Here is a tiny trained network, its code and every weight. The questions are about switching its units off for an input and a class, where a switched-off unit gives its printed mean instead of its output.

import numpy as np


def w(rows, s, z=0):
    codes = np.array(rows[::2]) - 128.0
    scale = np.full(codes.shape[1], s)
    scale[-1] = z or s
    return codes * scale


def f(y):
    return np.maximum(y, 0)


def log_softmax(a):
    a = a - a.max(-1, keepdims=True)
    return a - np.log(np.exp(a).sum(-1, keepdims=True))


def net(x, mask):
    res = np.array(x, float).reshape(1, 4) / 4 @ E
    y = f(res @ A[0][:, :-1].T + A[0][:, -1])
    res = res + np.where(mask, y, B[0][:, -1]) @ B[0][:, :-1]
    return log_softmax(res[-1] @ U[:, :-1].T + U[:, -1])


A, B = {}, {}
E = w([
[82,12,101,11,65],'x0',
[187,96,140,82,240],'x1',
[131,3,170,223,132],'x2',
[173,124,244,82,79],'x3',
],0.013)
A[0] = w([
[119,67,110,90,107,57],'neuron 1',
[92,104,146,173,85,57],'neuron 2',
[95,208,142,38,105,125],'neuron 3',
[182,167,193,147,124,55],'neuron 4',
[170,138,141,183,148,139],'neuron 5',
[115,113,117,118,130,28],'neuron 6',
[236,105,156,59,198,3],'neuron 7',
[123,71,105,90,51,24],'neuron 8',
[183,114,232,71,91,144],'neuron 9',
[168,64,131,148,148,220],'neuron 10',
[88,42,113,37,114,63],'neuron 11',
[93,54,175,173,98,71],'neuron 12',
[82,110,4,161,119,140],'neuron 13',
[175,110,134,175,107,130],'neuron 14',
[133,61,153,146,158,98],'neuron 15',
[182,218,69,35,115,85],'neuron 16',
[78,177,103,141,12,38],'neuron 17',
[105,115,92,129,188,69],'neuron 18',
[117,143,185,131,71,92],'neuron 19',
[103,162,142,172,92,78],'neuron 20',
],0.014,0.0037)
B[0] = w([
[164,157,143,133,160,199],'neuron 1',
[164,85,139,85,137,180],'neuron 2',
[153,104,191,96,138,210],'neuron 3',
[129,167,121,158,176,187],'neuron 4',
[163,184,134,119,154,194],'neuron 5',
[131,151,129,115,145,140],'neuron 6',
[125,63,10,118,133,216],'neuron 7',
[158,164,101,163,141,216],'neuron 8',
[40,141,159,170,168,236],'neuron 9',
[125,134,145,51,125,204],'neuron 10',
[158,199,110,175,152,251],'neuron 11',
[144,121,175,89,106,221],'neuron 12',
[71,115,172,153,214,221],'neuron 13',
[147,136,152,97,133,173],'neuron 14',
[136,126,153,91,136,196],'neuron 15',
[145,116,184,105,124,223],'neuron 16',
[155,80,71,98,157,209],'neuron 17',
[90,95,143,144,163,172],'neuron 18',
[60,69,65,186,165,179],'neuron 19',
[168,113,87,135,131,171],'neuron 20',
],0.013,0.019)
U = w([
[9,116,166,180,195,102],'0',
[230,239,120,176,162,113],'1',
[190,98,214,57,139,87],'2',
[157,44,52,122,158,169],'3',
[117,138,141,133,147,250],'4',
[94,131,178,150,78,107],'5',
[102,124,79,166,101,110],'6',
[112,120,80,177,86,113],'7',
],0.014,0.021)

Each question gives the input, the list of numbers given to net, and the class t.
The units are the neurons (one row each of A and B). Each row of codes is followed by its name. A weight is (code - 128) times the scale printed after its matrix; where a second scale follows, it is the last column's (A, B and U).
mask holds one flag per neuron, in row order. A switched-off neuron (its flag False) gives its mean, the last column of its row in B, instead of its output. The means were averaged over made-up inputs and are rounded, as every weight is.
A unit's drop is (log p(t) with every unit on - log p(t) with that unit switched off) / (log p(t) with every unit on - log p(t) with every unit switched off).
The circuit of an input: a set's keep is (log p(t) with only the set's units on - log p(t) with every unit switched off) / (log p(t) with every unit on - log p(t) with every unit switched off). Starting from the 12 units with the biggest drops (on a tie, the unit counted first), units are removed one at a time, each time the one whose removal leaves the highest keep (on an exact tie, the one counted first), for as long as the keep stays at least 0.8.
circuit, biggest first: the units of the circuit, biggest drop first
k most important neurons: the k neurons with the biggest drops, biggest first
drop when u is switched off: that unit's drop, to one decimal
input [-3,-7,-3,6], class 3: circuit, biggest first	(neuron 17)
input [7,-1,-4,7], class 0: 2 most important neurons	(neuron 9; neuron 19)
input [4,6,8,-7], class 2: 2 most important neurons	(neuron 9; neuron 10)
input [5,-3,-8,-4], class 2: 2 most important neurons	(neuron 3; neuron 16)
input [-4,-7,-5,-6], class 3: 3 most important neurons	(neuron 17; neuron 9; neuron 20)
input [7,4,6,-6], class 1: 3 most important neurons	(neuron 11; neuron 9; neuron 1)
input [-4,5,1,-1], class 3: 3 most important neurons	(neuron 11; neuron 7; neuron 8)
input [7,-3,6,-3], class 1: 2 most important neurons	(neuron 11; neuron 8)
input [8,-4,-8,-1], class 1: 3 most important neurons	(neuron 11; neuron 8; neuron 12)
input [2,-3,5,5], class 0: 3 most important neurons	(neuron 9; neuron 19; neuron 3)
input [4,0,-5,-1], class 2: 4 most important neurons	(neuron 3; neuron 16; neuron 4; neuron 5)
input [-5,7,4,5], class 3: 2 most important neurons	(neuron 7; neuron 11)
input [-2,7,-5,6], class 3: 2 most important neurons	(neuron 7; neuron 13)
input [2,6,1,1], class 3: circuit, biggest first	(neuron 7)
input [-6,1,-5,8], class 0: drop when neuron 9 is switched off	0.3
input [6,6,-6,5], class 1: drop when neuron 18 is switched off	0.1
input [8,-5,-1,-4], class 1: drop when neuron 11 is switched off	0.3
